Below is a small trained network, with its code and all its weights. Each question gives an input and a class and asks what happens when units are switched off, that is, made to give their printed mean instead of their output.

import numpy as np


def w(rows, s, z=0):
    codes = np.array(rows[::2]) - 128.0
    scale = np.full(codes.shape[1], s)
    scale[-1] = z or s
    return codes * scale


def norm(h):
    return h / np.sqrt((h * h).mean(-1, keepdims=True) + 1e-5)


def f(y):
    return np.maximum(y, 0)


def log_softmax(a):
    a = a - a.max(-1, keepdims=True)
    return a - np.log(np.exp(a).sum(-1, keepdims=True))


def net(x, mask):
    res = np.array(x, float).reshape(1, 7) / 4 @ E
    u = 0
    for l in range(2):
        y = f(norm(res) @ A[l][:, :-1].T + A[l][:, -1])
        res = res + np.where(mask[u : u + 5], y, B[l][:, -1]) @ B[l][:, :-1]
        u += 5
    return log_softmax(norm(res)[-1] @ U[:, :-1].T + U[:, -1])


A, B = {}, {}
E = w([
[186,85,151,136,164,58,125,145,12,116],'x0',
[127,131,125,130,126,126,126,124,129,128],'x1',
[171,188,212,107,71,125,142,160,125,215],'x2',
[137,133,126,164,144,134,163,142,138,132],'x3',
[194,112,160,152,113,224,63,203,118,92],'x4',
[128,125,126,126,130,128,129,123,127,128],'x5',
[170,56,145,147,63,173,170,55,125,155],'x6',
],0.0011)
A[0] = w([
[143,77,149,196,54,139,178,31,124,131,105],'0.n1',
[217,190,169,87,101,185,114,196,138,202,254],'0.n2',
[144,41,162,106,166,53,162,181,3,119,171],'0.n3',
[34,148,100,71,114,212,150,123,240,174,70],'0.n4',
[109,85,47,236,199,174,99,64,145,44,125],'0.n5',
],0.0019,0.00059)
B[0] = w([
[134,206,103,64,238,133,70,167,174,186,208],'0.n1',
[40,37,66,128,131,68,161,127,100,105,243],'0.n2',
[109,190,95,251,73,116,90,47,168,64,250],'0.n3',
[168,148,139,232,107,66,124,88,29,45,229],'0.n4',
[108,92,79,49,41,84,190,174,72,153,226],'0.n5',
],0.0023,0.0021)
A[1] = w([
[130,180,249,157,41,83,164,200,107,239,118],'1.n1',
[47,167,91,139,40,190,147,118,239,88,127],'1.n2',
[203,81,168,154,105,253,65,243,119,52,78],'1.n3',
[228,28,107,116,101,200,170,11,128,189,150],'1.n4',
[72,131,69,136,149,65,110,140,108,76,246],'1.n5',
],0.0023,0.0012)
B[1] = w([
[120,44,41,98,146,196,124,128,132,49,197],'1.n1',
[216,93,159,184,167,65,78,119,31,103,178],'1.n2',
[63,175,116,89,139,32,226,8,170,213,181],'1.n3',
[100,208,183,118,174,147,65,252,153,101,186],'1.n4',
[176,115,206,104,100,228,131,148,173,195,252],'1.n5',
],0.003,0.0035)
U = w([
[75,171,128,89,142,51,205,20,164,201,105],'0',
[207,136,153,244,112,97,79,86,55,44,111],'1',
[105,2,36,57,114,191,146,180,105,71,88],'2',
[127,217,188,92,210,168,69,227,169,148,75],'3',
[146,114,161,132,107,159,135,123,132,162,254],'4',
],0.0047,0.0019)

Each question gives the input, the list of numbers given to net, and the class t.
The units are the neurons (one row each of A and B). Each row of codes is followed by its name. A weight is (code - 128) times the scale printed after its matrix; where a second scale follows, it is the last column's (A, B and U).
mask holds one flag per neuron, layer by layer. A switched-off neuron (its flag False) gives its mean, the last column of its row in B, instead of its output. The means were averaged over made-up inputs and are rounded, as every weight is.
A unit's drop is (log p(t) with every unit on - log p(t) with that unit switched off) / (log p(t) with every unit on - log p(t) with every unit switched off).
The circuit of an input: a set's keep is (log p(t) with only the set's units on - log p(t) with every unit switched off) / (log p(t) with every unit on - log p(t) with every unit switched off). Starting from all 10 units, units are removed one at a time, each time the one whose removal leaves the highest keep (on an exact tie, the one counted first), for as long as the keep stays at least 0.8.
units of the circuit, in order: the units of the circuit, biggest drop first
most important unit: the unit with the biggest drop
k most important neurons of layer l: the k neurons of layer l with the biggest drops, biggest first
drop of u: that unit's drop, to one decimal
input [-5,-4,6,-6,3,5,7], class 3: most important unit -> 1.n4
input [-6,5,-7,1,8,-5,6], class 0: 2 most important neurons of layer 1 -> 1.n3, 1.n1
input [4,-3,-2,6,-1,4,7], class 3: units of the circuit, in order -> 1.n4, 0.n1
input [6,2,4,-8,-4,4,8], class 3: units of the circuit, in order -> 1.n4, 0.n1, 0.n4
input [4,-7,8,-6,6,2,4], class 2: units of the circuit, in order -> 1.n1, 0.n2
input [-3,-7,6,0,4,0,4], class 2: 2 most important neurons of layer 1 -> 1.n1, 1.n5
input [6,2,7,6,8,4,-5], class 0: 3 most important neurons of layer 0 -> 0.n4, 0.n5, 0.n3
input [-6,3,8,-5,4,5,-4], class 2: units of the circuit, in order -> 1.n1, 0.n2
input [-8,1,7,0,0,-1,-4], class 1: units of the circuit, in order -> 1.n2, 0.n4
input [6,-6,3,-6,-7,4,8], class 3: 3 most important neurons of layer 0 -> 0.n1, 0.n4, 0.n2
input [-7,5,6,-5,-6,-6,8], class 3: 2 most important neurons of layer 0 -> 0.n1, 0.n3
input [2,4,7,-6,8,-3,-7], class 0: units of the circuit, in order -> 1.n3, 1.n4
input [-1,-8,5,4,-4,7,-2], class 2: 2 most important neurons of layer 1 -> 1.n1, 1.n3
input [-5,1,8,1,6,-2,-5], class 2: 2 most important neurons of layer 0 -> 0.n2, 0.n3
input [0,3,7,5,-2,-4,-6], class 2: units of the circuit, in order -> 1.n1, 1.n4
input [-5,0,4,0,3,2,8], class 3: 3 most important neurons of layer 0 -> 0.n3, 0.n1, 0.n5
input [-5,7,-4,2,4,8,3], class 1: units of the circuit, in order -> 1.n2
input [-7,-5,2,3,-1,-1,-7], class 1: 2 most important neurons of layer 1 -> 1.n2, 1.n4
input [5,3,-3,5,5,3,7], class 3: 3 most important neurons of layer 0 -> 0.n4, 0.n1, 0.n5
input [-6,-7,6,-8,8,2,-2], class 0: most important neuron of layer 0 -> 0.n3
input [-7,-6,4,-1,-5,7,0], class 1: units of the circuit, in order -> 1.n2, 1.n3
input [0,0,7,-3,5,6,-3], class 2: drop of 1.n1 -> 0.4
